Each row has a name. Each question is about the rows just above it.

[143  88 122 107  97 144  92] = K379
[124 114 121 140 207 128 130] = K414
[124 114 121  79 158 121  63] = K171
[134 148 141 141 207 129 120] = K564
[121  88 122 107  97 144  92] = K388
[124 115 121  79 157 122  62] = K256
[135 133 136 172 152 140 168] = K165
[134 148 141 140 207 128 130] = K241
The entry that follows [172]:	[152]
Which row holds [124 114 121 140 207 128 130]?	K414
Whose row is [134 148 141 141 207 129 120]?	K564

[192  74 148 143 135 149] = K350
[147 191 135  93 217 207] = K913
[192  74 148 170 133 181] = K825
What comes right after [143] in the named rows?	[135]
The entry that follows [170]:	[133]
What comes right after [147] in the named rows?	[191]

[151 118 118 120 130 126  78  98 112] -> K977
[104 131  89 129 122 140 134 102 120] -> K984
[183 143 146 152 110  54 152 111 122] -> K335
[104 138  97 140 121 148 191 124 127] -> K81
[157 120 137 147 141 162 109 155 140] -> K727
[153 105 142 113 127 143  65 109 105] -> K278
[135 120 125 124 119 135 107 113 116] -> K656
[ 33 124 101 108 151 230 164 180 156] -> K861
The entry that follows [89]:	[129]
Right after [148] comes	[191]
Right after [157] comes	[120]
What comes right after [138] in the named rows?	[97]
Whose row is [153 105 142 113 127 143  65 109 105]?	K278
Right after [121] comes	[148]
Right after [102] comes	[120]

[ 66  91  79 128 119] -> K217
[121 129 202 120  88] -> K348
[ 85 198 214  58 201] -> K870
[177  72 128  90 163] -> K892
Right after [85] comes	[198]
Right after [66] comes	[91]
Right after [129] comes	[202]
The entry that follows [120]:	[88]
What comes right after [198] in the named rows?	[214]
Right after [79] comes	[128]

[ 94 146 121 161 152 123 116 143 132 132 115  95 159 134 113 124 110 141] : K942
[ 94 171  97 161  76 106 116 143 132 132 115 201 106 150 113 124 110 143] : K188
[ 94 146 121 161 130 123 116 143 132 162 115 128 130 134 113 124 110 141] : K794
[ 94 146 121 161 149 123 116 143 132 132 115 115 130 134 113 124 110 141] : K297
[133 146 121 161 130 123 116 143 132 132 115 134 130 134 113 124 110 141] : K64
[ 94 146 121 161 130 123 116 143 132 132 112 123 142 134 113 124 110 141] : K390
[160 134 135 124  96 123 134 138 132 132 140 190  81 134 119 135 116 141] : K15
Whose row is [ 94 171  97 161  76 106 116 143 132 132 115 201 106 150 113 124 110 143]?	K188
Where do [133 146 121 161 130 123 116 143 132 132 115 134 130 134 113 124 110 141] appear?	K64
Right after [95] comes	[159]
Right after [159] comes	[134]

[153 130 130 112 134 122 127 126 123 121 129 127 134 139 135 131 136 124
 110 131 121 138 109 130 147 129 118 121] -> K3
[106 126 121 144 126 132 133 136 132 133 125 128 131 122 123 119 124 136
 147 122 125 118 146 134 113 134 137 140] -> K814
[147 129 128 113 135 122 130 128 122 123 129 127 134 138 135 127 136 126
 114 131 122 133 113 134 141 132 119 122] -> K312
[110 120 129 145 123 136 129 135 137 124 131 126 124 119 119 121 122 131
 147 128 122 114 154 123 113 126 138 127] -> K123
[125 119 133 144 128 130 130 130 134 122 134 126 127 123 119 126 126 126
 146 132 123 114 141 123 116 125 137 122] -> K438
[121 140 134 137 121 122 118 105 114 161 122 138 109 120 120 156 123 115
 110 120 175 136 114 127 148 124 121 143] -> K776
[120 147 137 137 119 120 115  92 106 161 118 138 109 118 119 156 122 107
 108 120 202 144 108 127 149 123 118 143] -> K685
[111 119 131 145 123 135 129 134 139 123 132 126 123 119 119 122 122 130
 147 131 122 112 156 122 113 124 138 124] -> K804
[128 131 120 113 128 129 129 130 133 120 128 127 136 130 135 121 127 134
 121 130 123 130 116 122 123 122 111 134] -> K469
[148 132 127 112 133 122 127 125 124 122 128 128 135 137 136 130 135 126
 109 131 124 139 108 128 146 127 119 123] -> K516
[144 136 132 112 128 121 122 117 117 149 125 135 116 132 135 153 131 119
 109 123 143 143 107 130 149 128 118 130] -> K464
Which row holds [111 119 131 145 123 135 129 134 139 123 132 126 123 119 119 122 122 130
 147 131 122 112 156 122 113 124 138 124]?	K804
Whose row is [144 136 132 112 128 121 122 117 117 149 125 135 116 132 135 153 131 119
 109 123 143 143 107 130 149 128 118 130]?	K464
The entry that follows [202]:	[144]
Whose row is [110 120 129 145 123 136 129 135 137 124 131 126 124 119 119 121 122 131
 147 128 122 114 154 123 113 126 138 127]?	K123
What comes right after [154] in the named rows?	[123]
Whose row is [125 119 133 144 128 130 130 130 134 122 134 126 127 123 119 126 126 126
 146 132 123 114 141 123 116 125 137 122]?	K438
Which row holds [148 132 127 112 133 122 127 125 124 122 128 128 135 137 136 130 135 126
 109 131 124 139 108 128 146 127 119 123]?	K516

[ 91  98 146 111 122 124 156 117] = K625
[117 126 127 126 126 125 149 128] = K557
[ 91  98 146 111  43  90 172  64] = K679
[104 126 127 126 126 127 141 122] = K22
[117 105 118  99 121  44 149 128] = K317
What comes right after [90] in the named rows?	[172]
Whose row is [ 91  98 146 111 122 124 156 117]?	K625
The entry that follows [104]:	[126]
The entry that follows [121]:	[44]
What comes right after [172] in the named rows?	[64]
Where do [104 126 127 126 126 127 141 122] appear?	K22
The entry that follows [43]:	[90]

[114  72  91 150 149 145 110 153 155  82]  K884
[136 166 145 120 135 123 169 120 135 163]  K203
[133 175 157 105  79  90 139 204 194  87]  K573
[133 175 157 105  79  90 139  90 100 175]  K725
[130 142 138 128 139 126 207 118 143 157]  K68
[130 142 156 128 139 126 169 118 147 157]  K682
[134 115 115 205 170 151 156 158 170 118]  K421
[138 159 150 113 130 126 163 129 137 156]  K172
[124 113 115 140 142 135 134 131 141 120]  K197
[129  94 103 146 206 182 152 191 185  87]  K479
Right after [131] comes	[141]
What comes right after [194] in the named rows?	[87]
What comes right after [206] in the named rows?	[182]
The entry that follows [123]:	[169]
Right after [103] comes	[146]

[166 140 118 140] -> K549
[187  72 146  73] -> K31
[214  88 148 118] -> K45
[ 87  90 108 163] -> K346
[107 152 148 168] -> K432
[147 130 172 173] -> K790
Right after [108] comes	[163]
What comes right after [172] in the named rows?	[173]

[120 193  63 160 127 155 164 137 154 166 125 137 145 165 164 173 136 175
 148 130 116 101 176 141 127 113 210 130  71 120 124 131 143 149  71  97
 142]  K546
[120 193  65 160 123 146 170 133 154 137 125 138 167 170 147 185 136 148
 155 142 116 102 187 141 127 113 195 157  79 120 127 119 143 143 100  88
 142]  K877
[120 141 139 165 137 133 107 109 140 138 125  92 137  74  41  47 166 128
 126 122 116  76 151 148 143 118  95 122 104 103 128 119 143 144 147 171
 140]  K660
[120 193  65 160 123 146 170 133 154 137 125 138 167 170 147 185 136 148
 155 142 116 102 187 144 127 113 195 157  79 120 116 119 143 143 100  88
 142]  K246
[125 131 169 152 126 137 144 119 159  66  88 104 128 174 147 161 111 148
 132 118 116 103 176 141  56 105  87  97 104 171 149 119 127 127 100 179
 141]  K878
[120 141 139 160 146 137 119  96 146 137 127  79 144  93  66  45 176 115
 128 122 116  88 135 141 151 142  91 136 116 120 128 119 153 139 138 172
 142]  K792
Which row holds [120 141 139 165 137 133 107 109 140 138 125  92 137  74  41  47 166 128
 126 122 116  76 151 148 143 118  95 122 104 103 128 119 143 144 147 171
 140]?	K660
Whose row is [125 131 169 152 126 137 144 119 159  66  88 104 128 174 147 161 111 148
 132 118 116 103 176 141  56 105  87  97 104 171 149 119 127 127 100 179
 141]?	K878

[214  98 117 116  96 126 162 140  96 111 129 175] : K114
[118 123 156 148 133 168 136  82 126 113 167 129] : K574
[ 70 120  83 147  90 100 105 149 139  80 130 140] : K8
[213 123 116 161 168 135 126 130 113  99 168 121] : K169
[108 121  96  90 143 128 112 126 162 144 113 121] : K230
[140 138 122 138 136 111 103 115 134 130 111  97] : K265
What comes right after [148] in the named rows?	[133]
The entry that follows [167]:	[129]

